Below is a small trained network, with its code and all its weights. Each question gives an input and a target symbol and asks what happens when units are switched off, that is, made to give their printed mean instead of their output.

import numpy as np


def w(rows, s, z=0):
    codes = np.array(rows[::2]) - 128.0
    scale = np.full(codes.shape[1], s)
    scale[-1] = z or s
    return codes * scale


def f(y):
    return np.maximum(y, 0)


def softmax(a):
    e = np.exp(a - a.max(-1, keepdims=True))
    return e / e.sum(-1, keepdims=True)


def log_softmax(a):
    a = a - a.max(-1, keepdims=True)
    return a - np.log(np.exp(a).sum(-1, keepdims=True))


def net(x, mask):
    ids = ['ΔΘΣΨΩαβεζημξπτ'.index(c) for c in x.split()]
    T = len(ids)
    res = E[ids] + P[:T]
    u = 0
    for l in range(2):
        r = res
        for j in range(3):
            rows = slice(2 * j, 2 * j + 2)
            q, k, v = (r @ M[l][rows].T for M in (Q, K, V))
            z = softmax(np.where(np.tri(T) > 0, q @ k.T / 2**0.5, -1e9)) @ v
            o = O[l][rows]
            res = res + np.where(mask[u + j], z, o[:, -1]) @ o[:, :-1]
        u += 3
        y = f(res @ A[l][:, :-1].T + A[l][:, -1])
        res = res + np.where(mask[u : u + 4], y, B[l][:, -1]) @ B[l][:, :-1]
        u += 4
    return log_softmax(res[-1] @ U[:, :-1].T + U[:, -1])


Q, K, V, O, A, B = {}, {}, {}, {}, {}, {}
E = w([
[192,181,127,150],'Δ',
[252,158,92,95],'Θ',
[179,113,134,204],'Σ',
[145,58,178,80],'Ψ',
[56,138,113,206],'Ω',
[126,131,148,148],'α',
[75,105,141,194],'β',
[222,130,138,15],'ε',
[118,127,64,149],'ζ',
[41,118,38,127],'η',
[121,131,218,146],'μ',
[122,35,126,196],'ξ',
[178,99,88,103],'π',
[136,109,149,129],'τ',
],0.02)
P = w([
[49,251,110,148],'0',
[30,255,107,175],'1',
[84,165,128,151],'2',
[66,166,150,91],'3',
[44,174,134,44],'4',
[138,83,180,76],'5',
],0.0069)
Q[0] = w([
[164,189,67,97],'L0H0',
[188,224,224,71],'L0H0',
[179,250,89,76],'L0H1',
[162,120,9,103],'L0H1',
[217,204,106,17],'L0H2',
[18,81,54,48],'L0H2',
],0.011)
K[0] = w([
[166,144,72,45],'L0H0',
[163,205,218,112],'L0H0',
[78,213,155,42],'L0H1',
[198,145,60,59],'L0H1',
[239,161,133,197],'L0H2',
[60,63,5,165],'L0H2',
],0.012)
V[0] = w([
[239,107,61,254],'L0H0',
[128,178,221,138],'L0H0',
[124,57,106,89],'L0H1',
[127,107,28,142],'L0H1',
[128,150,147,76],'L0H2',
[49,97,115,78],'L0H2',
],0.011)
O[0] = w([
[23,255,119,34,187],'L0H0',
[191,85,174,48,151],'L0H0',
[28,153,104,78,2],'L0H1',
[82,196,70,168,144],'L0H1',
[112,105,113,67,107],'L0H2',
[184,109,73,207,119],'L0H2',
],0.0078,0.0038)
A[0] = w([
[98,245,4,254,253],'L0N0',
[252,148,71,29,30],'L0N1',
[89,35,41,169,11],'L0N2',
[135,211,31,127,52],'L0N3',
],0.0085,0.0023)
B[0] = w([
[159,86,170,136,254],'L0N0',
[15,155,85,159,163],'L0N1',
[85,254,70,115,162],'L0N2',
[158,103,47,132,177],'L0N3',
],0.0097,0.017)
Q[1] = w([
[16,160,9,189],'L1H0',
[91,209,93,92],'L1H0',
[103,181,143,95],'L1H1',
[32,74,131,151],'L1H1',
[92,140,136,199],'L1H2',
[101,46,71,89],'L1H2',
],0.011)
K[1] = w([
[29,91,8,120],'L1H0',
[85,94,150,148],'L1H0',
[73,150,148,100],'L1H1',
[111,154,159,162],'L1H1',
[77,121,115,149],'L1H2',
[161,191,151,143],'L1H2',
],0.017)
V[1] = w([
[39,136,128,175],'L1H0',
[151,170,204,166],'L1H0',
[20,43,69,113],'L1H1',
[138,101,132,68],'L1H1',
[2,126,171,232],'L1H2',
[113,57,72,57],'L1H2',
],0.0087)
O[1] = w([
[109,157,142,204,168],'L1H0',
[75,148,17,120,121],'L1H0',
[33,70,106,159,92],'L1H1',
[178,132,63,214,1],'L1H1',
[63,95,254,41,233],'L1H2',
[68,101,80,115,6],'L1H2',
],0.0055,0.0038)
A[1] = w([
[221,138,164,139,47],'L1N0',
[208,82,63,1,42],'L1N1',
[225,90,144,93,27],'L1N2',
[47,38,78,87,250],'L1N3',
],0.0095,0.0021)
B[1] = w([
[96,104,126,54,255],'L1N0',
[94,249,131,159,217],'L1N1',
[81,69,79,121,238],'L1N2',
[169,126,117,170,223],'L1N3',
],0.012,0.0044)
U = w([
[170,196,160,102,210],'Δ',
[50,145,55,109,53],'Θ',
[132,107,105,113,100],'Σ',
[109,107,136,111,79],'Ψ',
[150,95,222,180,179],'Ω',
[157,106,103,85,237],'α',
[82,143,143,145,153],'β',
[111,134,146,165,243],'ε',
[255,72,102,154,254],'ζ',
[76,103,115,153,79],'η',
[57,56,109,69,109],'μ',
[42,124,172,169,13],'ξ',
[109,158,98,219,36],'π',
[60,124,119,144,145],'τ',
],0.0093,0.0033)

Each question gives the input, a string of symbols that net reads in full, and the target symbol t.
The units are the heads (2 rows each of Q, K, V and O) and the neurons (one row each of A and B). Each row of codes is followed by its name. A weight is (code - 128) times the scale printed after its matrix; where a second scale follows, it is the last column's (O, A, B and U).
mask holds one flag per unit, layer by layer, with each layer's heads first. A switched-off unit (its flag False) gives its mean, the last column of its rows in O or B, instead of its output. The means were averaged over made-up inputs and are rounded, as every weight is.
A unit's drop is (log p(t) with every unit on - log p(t) with that unit switched off) / (log p(t) with every unit on - log p(t) with every unit switched off).
The circuit of an input: a set's keep is (log p(t) with only the set's units on - log p(t) with every unit switched off) / (log p(t) with every unit on - log p(t) with every unit switched off). Starting from the 12 units with the biggest drops (on a tie, the unit counted first), units are removed one at a time, each time the one whose removal leaves the highest keep (on an exact tie, the one counted first), for as long as the keep stays at least 0.8.
circuit, biggest first: the units of the circuit, biggest drop first
most important unit: the unit with the biggest drop
top k neurons: the k neurons with the biggest drops, biggest first
top k neurons in layer l: the k neurons of layer l with the biggest drops, biggest first
heads that matter: for each layer, one digit per head in row order, 1 if its drop is at least 0.15 and else 0, layers parted by /
drop when u is switched off: that unit's drop, to one decimal
input ζ α ζ ξ, target ξ: heads that matter	110 / 101
input η β α, target Ω: most important unit	L0N3
input Σ π Σ μ, target μ: circuit, biggest first	L1N2, L0H0, L1N0
input Σ Θ η Σ Θ Ω, target Ω: heads that matter	000 / 100
input α Ω η Δ Θ, target Θ: top 2 neurons in layer 0	L0N0, L0N1
input Σ ζ Δ Σ β Σ, target Δ: top 2 neurons	L0N0, L0N1
input Σ τ α, target Δ: top 3 neurons	L0N0, L0N1, L1N2
input α ε α Ω μ, target μ: circuit, biggest first	L0H0, L1N2, L1N0
input τ Δ η, target π: heads that matter	101 / 000
input Σ Δ Ψ, target Δ: top 3 neurons	L0N0, L1N2, L1N1
input ζ π ζ Θ, target Θ: top 3 neurons	L0N1, L0N0, L0N3
input α β Σ Σ Σ, target Δ: top 3 neurons in layer 0	L0N0, L0N1, L0N3
input η η η Σ, target Ω: heads that matter	100 / 001
input ζ π Δ μ ζ, target ζ: most important unit	L0N0
input η η Σ, target Ω: top 2 neurons in layer 0	L0N2, L0N3
input Ω Θ ζ ζ β, target Ω: drop when L0H2 is switched off	0.1
input ε μ η, target π: drop when L0H0 is switched off	0.2
input η π α, target Ω: drop when L0H0 is switched off	0.6
